Below is a small trained network, with its code and all its weights. Each question gives an input and a target symbol and asks what happens when units are switched off, that is, made to give their printed mean instead of their output.

import numpy as np


def w(rows, s, z=0):
    codes = np.array(rows[::2]) - 128.0
    scale = np.full(codes.shape[1], s)
    scale[-1] = z or s
    return codes * scale


def norm(h):
    return h / np.sqrt((h * h).mean(-1, keepdims=True) + 1e-5)


def f(y):
    return y / 2 * (1 + np.tanh(0.7978845608 * (y + 0.044715 * y**3)))


def softmax(a):
    e = np.exp(a - a.max(-1, keepdims=True))
    return e / e.sum(-1, keepdims=True)


def log_softmax(a):
    a = a - a.max(-1, keepdims=True)
    return a - np.log(np.exp(a).sum(-1, keepdims=True))


def net(x, mask):
    ids = ['ΞΩαβδεζηθμτφψ'.index(c) for c in x.split()]
    T = len(ids)
    res = E[ids] + P[:T]
    u = 0
    for l in range(3):
        r = norm(res)
        for j in range(3):
            rows = slice(2 * j, 2 * j + 2)
            q, k, v = (r @ M[l][rows].T for M in (Q, K, V))
            z = softmax(np.where(np.tri(T) > 0, q @ k.T / 2**0.5, -1e9)) @ v
            o = O[l][rows]
            res = res + np.where(mask[u + j], z, o[:, -1]) @ o[:, :-1]
        u += 3
        y = f(norm(res) @ A[l][:, :-1].T + A[l][:, -1])
        res = res + np.where(mask[u : u + 8], y, B[l][:, -1]) @ B[l][:, :-1]
        u += 8
    return log_softmax(norm(res)[-1] @ U[:, :-1].T + U[:, -1])


Q, K, V, O, A, B = {}, {}, {}, {}, {}, {}
E = w([
[149,197,189,85],'Ξ',
[155,153,159,145],'Ω',
[179,109,96,77],'α',
[164,163,166,76],'β',
[137,174,197,108],'δ',
[139,118,139,108],'ε',
[151,124,77,207],'ζ',
[153,122,142,65],'η',
[7,169,55,194],'θ',
[148,114,120,117],'μ',
[155,113,129,88],'τ',
[150,126,168,115],'φ',
[150,176,144,144],'ψ',
],0.013)
P = w([
[153,111,122,152],'0',
[187,25,180,163],'1',
[119,225,66,93],'2',
[72,119,133,121],'3',
[157,9,157,150],'4',
[160,183,83,106],'5',
],0.013)
Q[0] = w([
[157,103,155,165],'0.h1',
[145,85,97,54],'0.h1',
[166,110,53,111],'0.h2',
[106,105,75,81],'0.h2',
[166,99,55,124],'0.h3',
[255,71,113,96],'0.h3',
],0.0093)
K[0] = w([
[130,86,98,104],'0.h1',
[123,61,54,86],'0.h1',
[61,193,146,139],'0.h2',
[2,191,7,122],'0.h2',
[111,47,106,149],'0.h3',
[218,126,103,69],'0.h3',
],0.0066)
V[0] = w([
[158,150,86,98],'0.h1',
[150,163,101,172],'0.h1',
[155,82,129,146],'0.h2',
[113,211,123,131],'0.h2',
[203,125,61,213],'0.h3',
[156,255,108,110],'0.h3',
],0.0054)
O[0] = w([
[138,98,124,95,157],'0.h1',
[45,176,130,83,127],'0.h1',
[112,181,100,152,197],'0.h2',
[152,117,156,120,67],'0.h2',
[159,89,97,122,248],'0.h3',
[158,123,143,2,84],'0.h3',
],0.0053,0.0017)
A[0] = w([
[74,155,141,182,171],'0.n1',
[103,148,37,167,2],'0.n2',
[187,83,85,221,163],'0.n3',
[25,167,182,107,184],'0.n4',
[98,227,76,126,166],'0.n5',
[188,112,171,106,104],'0.n6',
[146,157,224,202,158],'0.n7',
[98,245,135,114,220],'0.n8',
],0.012,0.0019)
B[0] = w([
[89,48,207,59,135],'0.n1',
[254,164,114,105,162],'0.n2',
[90,161,174,83,255],'0.n3',
[149,134,212,45,165],'0.n4',
[60,100,11,172,211],'0.n5',
[134,132,98,203,193],'0.n6',
[93,59,102,83,175],'0.n7',
[133,161,63,77,219],'0.n8',
],0.0076,0.007)
Q[1] = w([
[191,156,195,53],'1.h1',
[93,148,92,180],'1.h1',
[94,163,109,31],'1.h2',
[148,119,87,227],'1.h2',
[47,132,78,1],'1.h3',
[70,108,220,147],'1.h3',
],0.0088)
K[1] = w([
[90,195,28,88],'1.h1',
[143,53,208,129],'1.h1',
[50,122,150,2],'1.h2',
[114,95,152,171],'1.h2',
[150,50,52,47],'1.h3',
[89,134,67,207],'1.h3',
],0.0065)
V[1] = w([
[156,103,187,110],'1.h1',
[151,113,220,170],'1.h1',
[147,196,52,176],'1.h2',
[156,68,101,192],'1.h2',
[187,93,83,100],'1.h3',
[164,255,161,134],'1.h3',
],0.0075)
O[1] = w([
[237,100,3,63,197],'1.h1',
[212,58,132,103,162],'1.h1',
[147,17,58,224,4],'1.h2',
[14,108,187,34,114],'1.h2',
[194,138,125,188,197],'1.h3',
[119,122,184,196,94],'1.h3',
],0.0046,0.0028)
A[1] = w([
[200,90,156,123,125],'1.n1',
[131,193,156,104,115],'1.n2',
[131,96,143,151,99],'1.n3',
[98,209,132,123,150],'1.n4',
[114,124,6,132,92],'1.n5',
[167,150,86,151,126],'1.n6',
[152,168,89,89,127],'1.n7',
[76,138,80,81,2],'1.n8',
],0.013,0.0041)
B[1] = w([
[47,118,141,113,213],'1.n1',
[106,128,206,166,165],'1.n2',
[135,170,90,123,141],'1.n3',
[165,193,101,210,186],'1.n4',
[179,185,24,99,254],'1.n5',
[148,80,159,95,186],'1.n6',
[201,134,152,131,220],'1.n7',
[76,87,2,178,155],'1.n8',
],0.0097,0.006)
Q[2] = w([
[188,142,162,158],'2.h1',
[246,224,126,101],'2.h1',
[109,96,145,115],'2.h2',
[129,110,93,183],'2.h2',
[84,33,109,144],'2.h3',
[146,124,49,132],'2.h3',
],0.013)
K[2] = w([
[107,183,121,170],'2.h1',
[48,235,23,139],'2.h1',
[141,60,141,127],'2.h2',
[198,46,76,254],'2.h2',
[199,40,176,91],'2.h3',
[58,41,116,91],'2.h3',
],0.01)
V[2] = w([
[99,147,205,254],'2.h1',
[89,219,200,102],'2.h1',
[201,215,71,111],'2.h2',
[220,125,107,99],'2.h2',
[246,104,132,153],'2.h3',
[120,93,36,133],'2.h3',
],0.0089)
O[2] = w([
[28,254,213,181,3],'2.h1',
[51,27,198,79,108],'2.h1',
[77,154,106,50,36],'2.h2',
[80,163,136,125,119],'2.h2',
[83,249,71,114,112],'2.h3',
[82,101,159,120,1],'2.h3',
],0.0087,0.0036)
A[2] = w([
[113,227,3,84,2],'2.n1',
[54,125,21,68,99],'2.n2',
[147,17,136,130,81],'2.n3',
[71,197,231,164,86],'2.n4',
[90,150,188,165,113],'2.n5',
[85,86,128,222,233],'2.n6',
[254,97,82,206,124],'2.n7',
[117,65,143,25,171],'2.n8',
],0.0094,0.0059)
B[2] = w([
[132,51,218,138,201],'2.n1',
[53,2,128,223,175],'2.n2',
[115,123,178,123,174],'2.n3',
[118,32,81,135,229],'2.n4',
[152,93,104,127,176],'2.n5',
[133,217,112,126,220],'2.n6',
[191,93,102,86,253],'2.n7',
[96,220,66,117,202],'2.n8',
],0.0098,0.0055)
U = w([
[130,234,168,80,181],'Ξ',
[34,153,89,66,129],'Ω',
[183,75,31,84,129],'α',
[245,179,106,125,157],'β',
[105,173,125,22,125],'δ',
[118,113,203,118,247],'ε',
[120,225,98,230,163],'ζ',
[249,71,209,182,10],'η',
[50,64,44,159,13],'θ',
[85,104,172,157,253],'μ',
[138,84,162,214,175],'τ',
[133,48,194,10,86],'φ',
[55,59,94,168,99],'ψ',
],0.012,0.0033)

Each question gives the input, a string of symbols that net reads in full, and the target symbol t.
The units are the heads (2 rows each of Q, K, V and O) and the neurons (one row each of A and B). Each row of codes is followed by its name. A weight is (code - 128) times the scale printed after its matrix; where a second scale follows, it is the last column's (O, A, B and U).
mask holds one flag per unit, layer by layer, with each layer's heads first. A switched-off unit (its flag False) gives its mean, the last column of its rows in O or B, instead of its output. The means were averaged over made-up inputs and are rounded, as every weight is.
A unit's drop is (log p(t) with every unit on - log p(t) with that unit switched off) / (log p(t) with every unit on - log p(t) with every unit switched off).
The circuit of an input: a set's keep is (log p(t) with only the set's units on - log p(t) with every unit switched off) / (log p(t) with every unit on - log p(t) with every unit switched off). Starting from the 12 units with the biggest drops (on a tie, the unit counted first), units are removed one at a time, each time the one whose removal leaves the highest keep (on an exact tie, the one counted first), for as long as the keep stays at least 0.8.
units of the circuit, in order: the units of the circuit, biggest drop first
unit that matters most: the unit with the biggest drop
k most important neurons: the k neurons with the biggest drops, biggest first
k most important neurons of layer l: the k neurons of layer l with the biggest drops, biggest first
heads that matter: for each layer, one digit per head in row order, 1 if its drop is at least 0.15 and else 0, layers parted by /
input Ω β α φ, target φ: units of the circuit, in order -> [0.n4]
input Ω μ τ δ α, target δ: 2 most important neurons -> [0.n7, 0.n5]
input β η ζ τ η, target β: heads that matter -> 001 / 011 / 110
input φ α η τ, target η: heads that matter -> 001 / 100 / 000
input Ω τ α Ξ β, target δ: units of the circuit, in order -> [2.n8, 2.h2]
input ζ ζ η β, target β: units of the circuit, in order -> [0.n4, 1.h2, 1.n4, 1.h1]
input ψ τ η η Ξ, target τ: 2 most important neurons of layer 1 -> [1.n5, 1.n1]
input ζ ε μ Ξ, target Ξ: units of the circuit, in order -> [0.n4, 1.h1, 1.n4]
input β β τ ψ, target ψ: units of the circuit, in order -> [2.n2, 0.n1]
input ε θ τ α η, target Ξ: 4 most important neurons of layer 1 -> [1.n5, 1.n4, 1.n2, 1.n1]
input ψ ζ τ ζ ζ, target τ: 3 most important neurons -> [1.n5, 0.n5, 0.n3]
input φ ζ ζ η β, target φ: heads that matter -> 000 / 111 / 111
input Ξ Ω δ φ ε, target θ: 4 most important neurons -> [0.n5, 0.n3, 1.n1, 1.n6]
input Ω ζ ε φ δ, target δ: heads that matter -> 001 / 111 / 000
input Ξ θ Ω φ τ, target θ: 2 most important neurons -> [1.n1, 0.n5]
input φ ζ Ω δ, target δ: units of the circuit, in order -> [0.n4, 2.n8]
input ζ μ η α α, target ζ: 2 most important neurons of layer 0 -> [0.n5, 0.n8]
input ζ Ω φ η θ, target ζ: 2 most important neurons of layer 0 -> [0.n2, 0.n8]
input Ξ φ β δ δ, target θ: heads that matter -> 001 / 010 / 101
input ζ ζ ζ ζ μ, target ζ: heads that matter -> 000 / 011 / 100
input δ φ ζ φ ζ, target Ω: 3 most important neurons of layer 0 -> [0.n3, 0.n5, 0.n7]
input η ζ ε η τ, target η: heads that matter -> 000 / 100 / 010
input η α α θ ε, target η: unit that matters most -> 2.h2
input ε δ ψ τ θ, target Ξ: 3 most important neurons -> [0.n5, 0.n1, 1.n5]
input η η Ξ, target α: unit that matters most -> 0.n5
input η ε ψ ζ μ, target η: heads that matter -> 000 / 100 / 010
input θ Ω α Ξ, target Ξ: 2 most important neurons -> [0.n4, 0.n8]
input η φ ζ η Ξ, target η: 2 most important neurons -> [0.n8, 1.n5]
input δ α ζ φ β, target Ω: most important neuron -> [0.n5]
